Below is a small trained network, with its code and all its weights. Each question gives an input and a class and asks what happens when units are switched off, that is, made to give their printed mean instead of their output.

import numpy as np


def w(rows, s, z=0):
    codes = np.array(rows[::2]) - 128.0
    scale = np.full(codes.shape[1], s)
    scale[-1] = z or s
    return codes * scale


def norm(h):
    return h / np.sqrt((h * h).mean(-1, keepdims=True) + 1e-5)


def f(y):
    return np.maximum(y, 0)


def log_softmax(a):
    a = a - a.max(-1, keepdims=True)
    return a - np.log(np.exp(a).sum(-1, keepdims=True))


def net(x, mask):
    res = np.array(x, float).reshape(1, 3) / 4 @ E
    u = 0
    for l in range(4):
        y = f(norm(res) @ A[l][:, :-1].T + A[l][:, -1])
        res = res + np.where(mask[u : u + 3], y, B[l][:, -1]) @ B[l][:, :-1]
        u += 3
    return log_softmax(norm(res)[-1] @ U[:, :-1].T + U[:, -1])


A, B = {}, {}
E = w([
[110,201,35,135,108,133,88,158,32,52,168],'x0',
[223,117,121,119,89,140,97,147,135,86,20],'x1',
[99,254,160,50,174,89,171,68,128,170,114],'x2',
],0.0073)
A[0] = w([
[67,140,47,29,129,105,101,122,48,136,117,42],'0.n1',
[158,223,35,216,160,111,164,75,54,200,72,3],'0.n2',
[89,148,132,195,131,108,167,122,24,172,255,181],'0.n3',
],0.0038,0.0028)
B[0] = w([
[115,167,106,88,176,107,160,254,170,28,92,188],'0.n1',
[142,127,50,134,66,110,171,210,148,194,48,168],'0.n2',
[110,102,140,190,187,68,161,162,150,51,109,254],'0.n3',
],0.0085,0.0038)
A[1] = w([
[121,150,63,63,17,233,74,175,45,88,83,138],'1.n1',
[33,89,133,148,100,150,80,113,106,230,164,49],'1.n2',
[152,80,65,161,155,147,53,134,1,11,190,7],'1.n3',
],0.0052,0.0015)
B[1] = w([
[133,89,2,52,171,150,73,78,218,194,155,242],'1.n1',
[88,162,83,120,59,72,182,29,155,77,148,155],'1.n2',
[108,98,137,184,130,216,111,115,47,173,191,254],'1.n3',
],0.0099,0.0044)
A[2] = w([
[50,108,120,133,181,103,136,134,180,137,190,232],'2.n1',
[240,158,116,127,136,177,54,121,114,176,20,254],'2.n2',
[129,2,62,160,121,152,112,143,232,119,183,90],'2.n3',
],0.005,0.002)
B[2] = w([
[173,145,111,198,90,186,143,89,121,211,47,225],'2.n1',
[2,93,205,85,168,97,80,138,118,153,168,233],'2.n2',
[185,133,245,61,92,99,178,133,123,34,125,254],'2.n3',
],0.0097,0.0063)
A[3] = w([
[107,25,158,140,87,63,188,147,140,24,83,70],'3.n1',
[201,168,87,137,119,133,150,69,157,218,162,38],'3.n2',
[248,95,106,145,2,153,223,12,114,79,128,7],'3.n3',
],0.006,0.0012)
B[3] = w([
[175,115,106,108,102,109,122,156,111,80,175,254],'3.n1',
[199,127,95,167,97,198,9,151,174,99,128,171],'3.n2',
[118,198,146,160,94,63,153,110,117,132,90,226],'3.n3',
],0.014,0.0047)
U = w([
[174,149,202,181,30,42,198,75,103,88,93,77],'0',
[175,180,137,203,131,209,88,71,202,200,55,254],'1',
[206,57,224,43,120,103,92,192,162,63,171,156],'2',
[44,113,240,52,188,95,116,75,150,204,80,87],'3',
[139,79,107,244,131,196,131,188,58,91,200,192],'4',
[76,227,60,181,204,115,196,185,110,117,86,19],'5',
[149,44,74,65,111,238,37,114,99,133,185,162],'6',
[82,155,31,12,180,93,58,173,160,152,95,95],'7',
],0.011,0.0009)

Each question gives the input, the list of numbers given to net, and the class t.
The units are the neurons (one row each of A and B). Each row of codes is followed by its name. A weight is (code - 128) times the scale printed after its matrix; where a second scale follows, it is the last column's (A, B and U).
mask holds one flag per neuron, layer by layer. A switched-off neuron (its flag False) gives its mean, the last column of its row in B, instead of its output. The means were averaged over made-up inputs and are rounded, as every weight is.
A unit's drop is (log p(t) with every unit on - log p(t) with that unit switched off) / (log p(t) with every unit on - log p(t) with every unit switched off).
The circuit of an input: a set's keep is (log p(t) with only the set's units on - log p(t) with every unit switched off) / (log p(t) with every unit on - log p(t) with every unit switched off). Starting from all 12 units, units are removed one at a time, each time the one whose removal leaves the highest keep (on an exact tie, the one counted first), for as long as the keep stays at least 0.8.
circuit, biggest first: the units of the circuit, biggest drop first
most important unit: the unit with the biggest drop
k most important neurons: the k neurons with the biggest drops, biggest first
k most important neurons of layer l: the k neurons of layer l with the biggest drops, biggest first
input [3,1,0], class 6: circuit, biggest first -> 1.n1
input [2,2,8], class 7: circuit, biggest first -> 2.n3, 3.n3
input [-5,0,0], class 0: circuit, biggest first -> 2.n2, 3.n3
input [-1,0,6], class 1: circuit, biggest first -> 2.n2, 3.n2
input [5,7,-5], class 6: 2 most important neurons -> 1.n1, 1.n3
input [-1,-8,6], class 1: 4 most important neurons -> 2.n1, 2.n2, 3.n2, 2.n3
input [2,-7,8], class 5: 3 most important neurons -> 1.n1, 0.n3, 0.n1
input [-3,-7,5], class 1: circuit, biggest first -> 2.n1, 3.n2
input [-1,7,1], class 3: 2 most important neurons of layer 3 -> 3.n2, 3.n1
input [-4,-7,0], class 0: 4 most important neurons -> 3.n3, 1.n2, 0.n3, 1.n3
input [1,-5,1], class 5: 2 most important neurons of layer 3 -> 3.n2, 3.n1
input [-5,5,1], class 3: 2 most important neurons of layer 0 -> 0.n3, 0.n1
input [0,-2,7], class 1: 4 most important neurons -> 2.n2, 2.n3, 3.n2, 2.n1
input [0,-1,8], class 1: 2 most important neurons -> 2.n2, 2.n3
input [-2,-7,2], class 1: most important unit -> 2.n1
input [-1,0,-7], class 0: circuit, biggest first -> 3.n3, 2.n2
input [6,4,2], class 7: 2 most important neurons -> 0.n1, 0.n2
input [-7,6,2], class 3: 3 most important neurons -> 2.n3, 2.n2, 0.n3
input [2,2,-6], class 6: 3 most important neurons -> 1.n3, 1.n1, 0.n3
input [0,-8,7], class 1: 2 most important neurons -> 2.n1, 2.n2
input [-6,6,4], class 3: most important neuron of layer 2 -> 2.n3
input [8,2,-1], class 6: 2 most important neurons -> 1.n1, 1.n3
input [1,-1,7], class 5: 2 most important neurons -> 1.n1, 0.n1
input [7,1,-2], class 6: 3 most important neurons -> 1.n1, 1.n3, 3.n3
input [5,4,-8], class 6: 3 most important neurons -> 1.n1, 1.n3, 0.n3
input [-1,-4,-2], class 0: 2 most important neurons of layer 2 -> 2.n1, 2.n2
input [2,2,-2], class 6: most important unit -> 1.n1
input [-8,0,-6], class 0: 2 most important neurons of layer 0 -> 0.n1, 0.n3
